Here is a tiny trained network, its code and every weight. The questions are about switching its units off for an input and a target symbol, where a switched-off unit gives its printed mean instead of its output.

import numpy as np


def w(rows, s, z=0):
    codes = np.array(rows[::2]) - 128.0
    scale = np.full(codes.shape[1], s)
    scale[-1] = z or s
    return codes * scale


def norm(h):
    return h / np.sqrt((h * h).mean(-1, keepdims=True) + 1e-5)


def f(y):
    return y / 2 * (1 + np.tanh(0.7978845608 * (y + 0.044715 * y**3)))


def softmax(a):
    e = np.exp(a - a.max(-1, keepdims=True))
    return e / e.sum(-1, keepdims=True)


def log_softmax(a):
    a = a - a.max(-1, keepdims=True)
    return a - np.log(np.exp(a).sum(-1, keepdims=True))


def net(x, mask):
    ids = ['αβγηθλμτω'.index(c) for c in x.split()]
    T = len(ids)
    res = E[ids] + P[:T]
    u = 0
    for l in range(3):
        r = norm(res)
        for j in range(2):
            rows = slice(2 * j, 2 * j + 2)
            q, k, v = (r @ M[l][rows].T for M in (Q, K, V))
            z = softmax(np.where(np.tri(T) > 0, q @ k.T / 2**0.5, -1e9)) @ v
            o = O[l][rows]
            res = res + np.where(mask[u + j], z, o[:, -1]) @ o[:, :-1]
        u += 2
        y = f(norm(res) @ A[l][:, :-1].T + A[l][:, -1])
        res = res + np.where(mask[u : u + 8], y, B[l][:, -1]) @ B[l][:, :-1]
        u += 8
    return log_softmax(norm(res)[-1] @ U[:, :-1].T + U[:, -1])


Q, K, V, O, A, B = {}, {}, {}, {}, {}, {}
E = w([
[198,147,95,28,206],'α',
[175,117,174,116,115],'β',
[109,72,35,121,85],'γ',
[178,154,30,53,106],'η',
[169,89,193,59,118],'θ',
[60,100,126,178,209],'λ',
[113,54,165,25,1],'μ',
[198,144,91,186,105],'τ',
[94,235,162,115,35],'ω',
],0.008)
P = w([
[153,3,142,153,136],'0',
[147,47,142,140,116],'1',
[139,78,148,136,110],'2',
[133,105,152,135,99],'3',
[124,129,151,133,98],'4',
[115,150,152,137,90],'5',
[110,165,152,138,84],'6',
[107,178,157,140,78],'7',
],0.005)
Q[0] = w([
[143,147,122,87,82],'0.h1',
[118,122,2,132,110],'0.h1',
[115,95,181,251,82],'0.h2',
[233,137,140,114,73],'0.h2',
],0.0086)
K[0] = w([
[158,172,168,106,99],'0.h1',
[152,69,94,95,94],'0.h1',
[12,152,129,206,117],'0.h2',
[162,187,73,166,56],'0.h2',
],0.011)
V[0] = w([
[86,118,90,155,53],'0.h1',
[229,150,139,1,38],'0.h1',
[24,43,94,43,65],'0.h2',
[132,33,46,130,43],'0.h2',
],0.0032)
O[0] = w([
[202,115,92,120,181,172],'0.h1',
[69,21,197,151,237,211],'0.h1',
[142,196,95,85,255,201],'0.h2',
[165,220,149,180,211,251],'0.h2',
],0.0041,0.0022)
A[0] = w([
[130,172,66,94,45,57],'0.n1',
[168,204,254,137,137,60],'0.n2',
[228,196,121,160,103,69],'0.n3',
[43,79,137,253,193,2],'0.n4',
[146,183,33,223,149,79],'0.n5',
[132,122,117,122,80,68],'0.n6',
[108,123,190,143,76,73],'0.n7',
[135,91,86,96,160,93],'0.n8',
],0.0061,0.0026)
B[0] = w([
[151,116,147,209,250,131],'0.n1',
[238,221,117,111,151,216],'0.n2',
[120,16,135,8,124,159],'0.n3',
[242,113,40,75,98,224],'0.n4',
[63,127,215,71,2,252],'0.n5',
[134,79,135,99,182,103],'0.n6',
[241,113,157,102,85,143],'0.n7',
[98,174,79,168,91,190],'0.n8',
],0.0049,0.002)
Q[1] = w([
[51,92,25,9,126],'1.h1',
[120,1,208,107,5],'1.h1',
[234,93,189,12,80],'1.h2',
[116,141,226,166,13],'1.h2',
],0.006)
K[1] = w([
[122,143,49,141,221],'1.h1',
[3,88,90,246,50],'1.h1',
[176,212,205,149,138],'1.h2',
[54,202,185,237,60],'1.h2',
],0.0067)
V[1] = w([
[106,216,125,165,156],'1.h1',
[252,132,140,84,89],'1.h1',
[189,16,167,121,97],'1.h2',
[91,117,62,118,169],'1.h2',
],0.0044)
O[1] = w([
[166,115,94,98,157,12],'1.h1',
[93,119,143,199,187,253],'1.h1',
[255,130,111,82,115,227],'1.h2',
[133,167,177,118,153,106],'1.h2',
],0.007,0.0023)
A[1] = w([
[144,2,174,120,174,58],'1.n1',
[193,52,30,164,177,125],'1.n2',
[92,152,114,235,148,98],'1.n3',
[106,97,125,96,190,2],'1.n4',
[106,171,123,56,140,97],'1.n5',
[142,44,57,138,135,105],'1.n6',
[119,95,24,151,126,158],'1.n7',
[174,61,59,85,132,153],'1.n8',
],0.0068,0.0021)
B[1] = w([
[73,210,196,192,123,166],'1.n1',
[16,141,80,133,253,241],'1.n2',
[192,180,147,31,125,127],'1.n3',
[124,115,64,126,75,116],'1.n4',
[147,101,122,179,84,141],'1.n5',
[98,99,134,93,185,197],'1.n6',
[241,73,58,82,160,227],'1.n7',
[79,151,34,70,190,252],'1.n8',
],0.0047,0.0031)
Q[2] = w([
[181,198,181,132,160],'2.h1',
[124,123,230,244,117],'2.h1',
[120,132,191,64,93],'2.h2',
[61,164,114,94,119],'2.h2',
],0.011)
K[2] = w([
[45,163,167,142,110],'2.h1',
[177,205,192,185,2],'2.h1',
[137,99,174,109,19],'2.h2',
[25,110,51,115,74],'2.h2',
],0.0074)
V[2] = w([
[81,226,143,133,129],'2.h1',
[174,62,155,90,80],'2.h1',
[254,100,96,119,169],'2.h2',
[124,104,100,116,61],'2.h2',
],0.0048)
O[2] = w([
[47,172,173,106,80,89],'2.h1',
[110,121,192,131,253,75],'2.h1',
[88,153,145,109,63,253],'2.h2',
[118,178,98,202,208,93],'2.h2',
],0.0054,0.0023)
A[2] = w([
[161,120,61,172,101,77],'2.n1',
[20,214,84,184,134,16],'2.n2',
[206,191,138,110,159,141],'2.n3',
[122,254,127,161,9,22],'2.n4',
[81,122,173,200,193,127],'2.n5',
[56,107,176,178,82,127],'2.n6',
[184,136,93,31,40,132],'2.n7',
[176,70,100,226,183,4],'2.n8',
],0.0077,0.0043)
B[2] = w([
[70,141,207,99,200,146],'2.n1',
[255,92,112,173,46,129],'2.n2',
[76,69,33,108,121,179],'2.n3',
[33,183,142,184,254,182],'2.n4',
[131,253,106,125,117,131],'2.n5',
[101,73,34,138,119,147],'2.n6',
[123,232,173,135,52,254],'2.n7',
[115,235,87,222,66,114],'2.n8',
],0.0054,0.0043)
U = w([
[57,42,103,164,71,126],'α',
[201,131,63,254,119,171],'β',
[143,119,20,70,205,212],'γ',
[172,139,118,131,148,5],'η',
[136,71,219,62,185,134],'θ',
[161,185,103,60,7,115],'λ',
[199,154,141,110,185,9],'μ',
[189,52,162,153,86,241],'τ',
[38,203,152,170,179,150],'ω',
],0.0099,0.0033)

Each question gives the input, a string of symbols that net reads in full, and the target symbol t.
The units are the heads (2 rows each of Q, K, V and O) and the neurons (one row each of A and B). Each row of codes is followed by its name. A weight is (code - 128) times the scale printed after its matrix; where a second scale follows, it is the last column's (O, A, B and U).
mask holds one flag per unit, layer by layer, with each layer's heads first. A switched-off unit (its flag False) gives its mean, the last column of its rows in O or B, instead of its output. The means were averaged over made-up inputs and are rounded, as every weight is.
A unit's drop is (log p(t) with every unit on - log p(t) with that unit switched off) / (log p(t) with every unit on - log p(t) with every unit switched off).
The circuit of an input: a set's keep is (log p(t) with only the set's units on - log p(t) with every unit switched off) / (log p(t) with every unit on - log p(t) with every unit switched off). Starting from the 12 units with the biggest drops (on a tie, the unit counted first), units are removed one at a time, each time the one whose removal leaves the highest keep (on an exact tie, the one counted first), for as long as the keep stays at least 0.8.
circuit, biggest first: the units of the circuit, biggest drop first
unit that matters most: the unit with the biggest drop
k most important neurons: the k neurons with the biggest drops, biggest first
drop when u is switched off: that unit's drop, to one decimal
input β λ λ, target λ: 2 most important neurons -> (0.n4; 0.n5)
input γ γ η β α γ, target ω: 3 most important neurons -> (1.n2; 0.n5; 2.n4)
input γ γ γ θ τ, target λ: circuit, biggest first -> (0.n3; 2.n7)
input α θ μ, target θ: 3 most important neurons -> (1.n1; 0.n4; 1.n7)
input λ λ ω λ α λ, target β: 2 most important neurons -> (0.n5; 2.n2)
input η α γ γ η, target λ: 3 most important neurons -> (0.n4; 1.n2; 2.n7)
input β β τ, target τ: 2 most important neurons -> (0.n5; 0.n3)
input ω λ β, target ω: 3 most important neurons -> (0.n4; 1.n1; 1.n7)
input ω α η τ β θ, target τ: 2 most important neurons -> (0.n7; 1.n2)
input ω γ η λ β τ η η, target ω: unit that matters most -> 1.n2
input τ γ θ τ ω θ, target ω: circuit, biggest first -> (1.h2; 1.n1)
input η ω τ η, target λ: 2 most important neurons -> (0.n4; 0.n7)
input ω λ γ θ ω τ τ β, target τ: circuit, biggest first -> (0.h2; 1.n8)
input γ β θ λ τ η θ, target τ: unit that matters most -> 0.n4
input λ α λ α β, target λ: 2 most important neurons -> (0.n2; 0.n3)
input α α τ ω θ, target ω: circuit, biggest first -> (1.n1; 1.h2)
input λ ω μ, target α: 3 most important neurons -> (0.n4; 2.n6; 1.n1)
input τ α ω β, target ω: 4 most important neurons -> (1.n1; 2.n5; 1.n7; 0.n5)
input λ λ λ μ, target θ: 2 most important neurons -> (1.n2; 0.n1)
input γ τ γ α λ θ, target λ: unit that matters most -> 1.h2
input γ μ γ ω η λ μ, target α: drop when 2.h2 is switched off -> 0.3
input α γ γ, target λ: drop when 1.n7 is switched off -> 0.2
input θ ω ω, target ω: drop when 0.n2 is switched off -> 0.1
